Below are the code and all the weights of a small trained network. Each question names an input and a class and asks about switching units off, where a switched-off unit gives its printed mean instead of its output.

import numpy as np


def w(rows, s, z=0):
    codes = np.array(rows[::2]) - 128.0
    scale = np.full(codes.shape[1], s)
    scale[-1] = z or s
    return codes * scale


def norm(h):
    return h / np.sqrt((h * h).mean(-1, keepdims=True) + 1e-5)


def f(y):
    return np.maximum(y, 0)


def log_softmax(a):
    a = a - a.max(-1, keepdims=True)
    return a - np.log(np.exp(a).sum(-1, keepdims=True))


def net(x, mask):
    res = np.array(x, float).reshape(1, 3) / 4 @ E
    u = 0
    for l in range(4):
        y = f(norm(res) @ A[l][:, :-1].T + A[l][:, -1])
        res = res + np.where(mask[u : u + 10], y, B[l][:, -1]) @ B[l][:, :-1]
        u += 10
    return log_softmax(norm(res)[-1] @ U[:, :-1].T + U[:, -1])


A, B = {}, {}
E = w([
[1,112,140,184,138,77,80,49,121,137,126,100],'x0',
[133,127,88,9,162,78,201,56,102,147,150,106],'x1',
[173,83,131,167,202,99,116,131,16,157,112,157],'x2',
],0.0023)
A[0] = w([
[147,132,56,38,147,89,179,93,102,170,120,98,189],'L0N0',
[247,114,135,43,138,175,183,151,106,93,207,126,131],'L0N1',
[87,120,147,200,117,117,62,157,117,109,32,142,207],'L0N2',
[187,127,137,181,196,178,103,116,92,157,67,157,166],'L0N3',
[105,122,152,150,82,123,108,86,162,106,127,120,35],'L0N4',
[199,61,100,132,164,141,134,72,72,200,99,174,73],'L0N5',
[142,201,84,96,73,176,144,116,232,147,96,90,145],'L0N6',
[61,125,144,148,136,71,88,76,121,58,101,93,248],'L0N7',
[204,116,166,140,87,194,118,219,150,22,101,159,59],'L0N8',
[84,105,132,135,187,130,99,113,151,99,155,150,34],'L0N9',
],0.0016,0.0013)
B[0] = w([
[127,108,194,194,95,218,111,108,130,142,168,125,252],'L0N0',
[88,153,106,164,74,64,121,113,126,183,86,137,245],'L0N1',
[126,120,148,88,126,163,165,69,98,161,174,100,227],'L0N2',
[97,166,137,122,104,103,154,144,156,59,183,113,209],'L0N3',
[152,148,124,135,134,90,145,148,104,120,133,167,150],'L0N4',
[87,185,170,126,112,84,149,167,143,82,168,111,199],'L0N5',
[121,115,183,153,147,66,128,155,63,91,179,154,211],'L0N6',
[189,195,144,142,51,94,162,150,120,179,108,158,248],'L0N7',
[113,128,112,128,100,116,148,4,118,197,120,93,211],'L0N8',
[148,144,133,103,97,111,109,133,128,159,117,155,138],'L0N9',
],0.0028,0.0021)
A[1] = w([
[241,124,87,86,140,176,149,207,147,111,84,148,3],'L1N0',
[169,61,112,161,252,101,99,151,58,127,90,146,13],'L1N1',
[132,103,135,153,145,186,66,166,138,77,58,127,2],'L1N2',
[78,100,122,131,157,108,97,118,140,119,84,92,70],'L1N3',
[139,113,54,25,175,98,153,94,121,133,137,114,66],'L1N4',
[197,131,90,101,113,146,133,167,132,110,78,140,3],'L1N5',
[103,124,86,90,128,159,117,142,241,43,133,107,11],'L1N6',
[108,148,129,144,110,142,87,181,146,87,105,145,107],'L1N7',
[137,112,115,180,129,182,62,196,123,100,64,136,65],'L1N8',
[120,169,188,159,82,103,143,98,101,146,184,122,211],'L1N9',
],0.0032,0.00097)
B[1] = w([
[133,165,76,144,90,61,78,126,180,210,17,152,175],'L1N0',
[73,221,200,79,35,82,115,190,124,3,206,100,168],'L1N1',
[146,80,116,122,167,188,150,86,137,131,176,121,139],'L1N2',
[186,150,121,106,115,124,133,145,138,143,57,146,141],'L1N3',
[165,103,160,221,177,231,130,107,143,124,144,118,172],'L1N4',
[100,132,138,122,112,101,106,123,144,181,91,134,153],'L1N5',
[123,159,186,106,178,72,128,203,29,48,173,162,149],'L1N6',
[149,103,136,86,197,141,174,66,116,136,151,105,151],'L1N7',
[155,110,141,114,184,155,179,60,151,130,181,113,156],'L1N8',
[135,71,69,82,149,147,136,203,128,132,111,140,255],'L1N9',
],0.0031,0.0046)
A[2] = w([
[34,104,117,168,140,51,61,42,118,136,88,117,81],'L2N0',
[78,78,37,119,135,130,116,166,110,130,100,106,132],'L2N1',
[130,128,147,239,142,190,83,130,135,121,122,151,110],'L2N2',
[148,170,139,137,137,80,87,127,76,80,152,140,7],'L2N3',
[87,128,114,140,131,113,103,78,120,147,110,104,102],'L2N4',
[60,96,106,143,143,102,69,97,127,148,66,118,72],'L2N5',
[66,116,105,168,118,84,103,87,134,130,120,120,37],'L2N6',
[139,124,126,204,160,192,88,121,154,124,140,145,29],'L2N7',
[79,189,134,95,97,137,118,119,212,22,147,116,42],'L2N8',
[161,132,113,94,205,149,174,3,93,142,138,128,58],'L2N9',
],0.0032,0.0014)
B[2] = w([
[243,226,97,121,98,127,166,180,184,197,73,180,255],'L2N0',
[119,98,128,163,179,123,116,173,158,160,138,187,183],'L2N1',
[121,91,135,41,140,141,189,42,139,139,143,80,200],'L2N2',
[84,166,140,147,111,114,145,148,147,80,152,137,173],'L2N3',
[184,152,129,120,103,147,167,154,144,143,94,134,186],'L2N4',
[194,147,61,107,130,105,141,176,176,200,70,180,194],'L2N5',
[209,148,128,128,121,130,142,147,153,158,83,157,193],'L2N6',
[140,83,125,71,134,165,111,70,156,139,170,71,167],'L2N7',
[130,139,174,192,184,55,96,141,4,95,169,151,216],'L2N8',
[90,67,178,186,104,194,31,72,206,122,165,95,229],'L2N9',
],0.003,0.0022)
A[3] = w([
[104,56,128,137,155,212,126,13,160,134,156,64,1],'L3N0',
[104,184,188,117,125,67,131,167,104,8,185,97,10],'L3N1',
[136,140,138,173,136,109,116,124,4,73,155,123,21],'L3N2',
[131,120,117,141,148,117,137,129,124,112,102,103,72],'L3N3',
[119,79,135,112,136,206,138,35,140,131,161,52,61],'L3N4',
[201,184,66,86,105,136,128,138,140,133,4,116,31],'L3N5',
[69,185,120,85,127,81,151,130,112,33,151,123,35],'L3N6',
[134,98,132,118,133,111,128,176,150,92,148,141,150],'L3N7',
[100,50,31,88,198,164,134,197,140,115,113,165,82],'L3N8',
[128,130,127,126,138,133,113,137,120,133,118,102,96],'L3N9',
],0.0033,0.00081)
B[3] = w([
[223,86,180,100,85,202,139,57,166,128,167,57,224],'L3N0',
[70,126,145,162,149,81,168,149,23,49,171,161,242],'L3N1',
[38,187,147,105,80,81,155,157,157,52,155,137,196],'L3N2',
[138,112,133,95,105,122,146,120,111,134,120,131,128],'L3N3',
[162,57,163,142,91,175,98,76,162,93,143,96,217],'L3N4',
[87,194,140,254,169,58,104,98,185,229,61,166,255],'L3N5',
[123,136,194,220,119,117,107,164,56,71,158,146,192],'L3N6',
[94,139,75,145,133,137,107,107,112,106,122,117,168],'L3N7',
[53,44,9,155,208,179,71,124,127,99,135,76,161],'L3N8',
[124,110,138,117,127,117,134,128,127,126,102,113,128],'L3N9',
],0.0029,0.0033)
U = w([
[169,211,123,164,109,78,143,141,181,248,41,178,188],'0',
[75,169,181,146,111,73,156,168,42,13,181,154,175],'1',
[183,49,179,109,101,218,133,36,170,121,168,72,182],'2',
[58,46,2,120,190,162,95,166,121,127,113,123,93],'3',
[110,137,109,5,137,137,96,119,109,104,53,119,5],'4',
],0.0075,0.0028)

Each question gives the input, the list of numbers given to net, and the class t.
The units are the neurons (one row each of A and B). Each row of codes is followed by its name. A weight is (code - 128) times the scale printed after its matrix; where a second scale follows, it is the last column's (A, B and U).
mask holds one flag per neuron, layer by layer. A switched-off neuron (its flag False) gives its mean, the last column of its row in B, instead of its output. The means were averaged over made-up inputs and are rounded, as every weight is.
A unit's drop is (log p(t) with every unit on - log p(t) with that unit switched off) / (log p(t) with every unit on - log p(t) with every unit switched off).
The circuit of an input: a set's keep is (log p(t) with only the set's units on - log p(t) with every unit switched off) / (log p(t) with every unit on - log p(t) with every unit switched off). Starting from the 12 units with the biggest drops (on a tie, the unit counted first), units are removed one at a time, each time the one whose removal leaves the highest keep (on an exact tie, the one counted first), for as long as the keep stays at least 0.8.
units of the circuit, in order: the units of the circuit, biggest drop first
most important unit: the unit with the biggest drop
k most important neurons: the k neurons with the biggest drops, biggest first
top k neurons in layer l: the k neurons of layer l with the biggest drops, biggest first
drop of u: that unit's drop, to one decimal
input [8,8,-2], class 0: most important unit : L2N0
input [-5,7,5], class 2: units of the circuit, in order : L1N4, L2N9
input [8,-8,-5], class 0: units of the circuit, in order : L2N0, L2N5
input [-6,-3,-8], class 1: units of the circuit, in order : L1N6, L2N8
input [3,0,3], class 3: 4 most important neurons : L1N9, L0N1, L1N0, L0N8
input [-1,-6,-5], class 2: 2 most important neurons : L1N1, L0N3
input [-1,-3,0], class 3: top 2 neurons in layer 0 : L0N0, L0N8
input [-5,8,8], class 1: 4 most important neurons : L1N1, L0N8, L0N2, L0N5
input [4,-5,-2], class 2: 3 most important neurons : L0N1, L1N0, L0N8
input [4,5,-1], class 2: 2 most important neurons : L2N9, L1N0
input [7,3,-7], class 0: 2 most important neurons : L2N0, L1N1
input [-3,6,6], class 1: 2 most important neurons : L1N1, L0N8
input [-3,-2,1], class 3: 3 most important neurons : L0N8, L0N7, L3N8
input [-6,0,8], class 1: units of the circuit, in order : L1N1
input [2,-3,2], class 3: 2 most important neurons : L1N9, L0N2
input [4,3,-4], class 0: 3 most important neurons : L1N1, L0N3, L0N5
input [7,-7,-4], class 0: 3 most important neurons : L2N0, L0N0, L1N4
input [2,2,-3], class 3: 2 most important neurons : L1N9, L1N1
input [-1,1,3], class 3: top 2 neurons in layer 0 : L0N5, L0N3
input [7,-1,6], class 0: units of the circuit, in order : L2N0
input [-3,0,-2], class 3: top 2 neurons in layer 0 : L0N6, L0N7
input [-6,4,8], class 1: drop of L1N1 : 2.9
input [-3,4,3], class 2: drop of L0N7 : 1.2
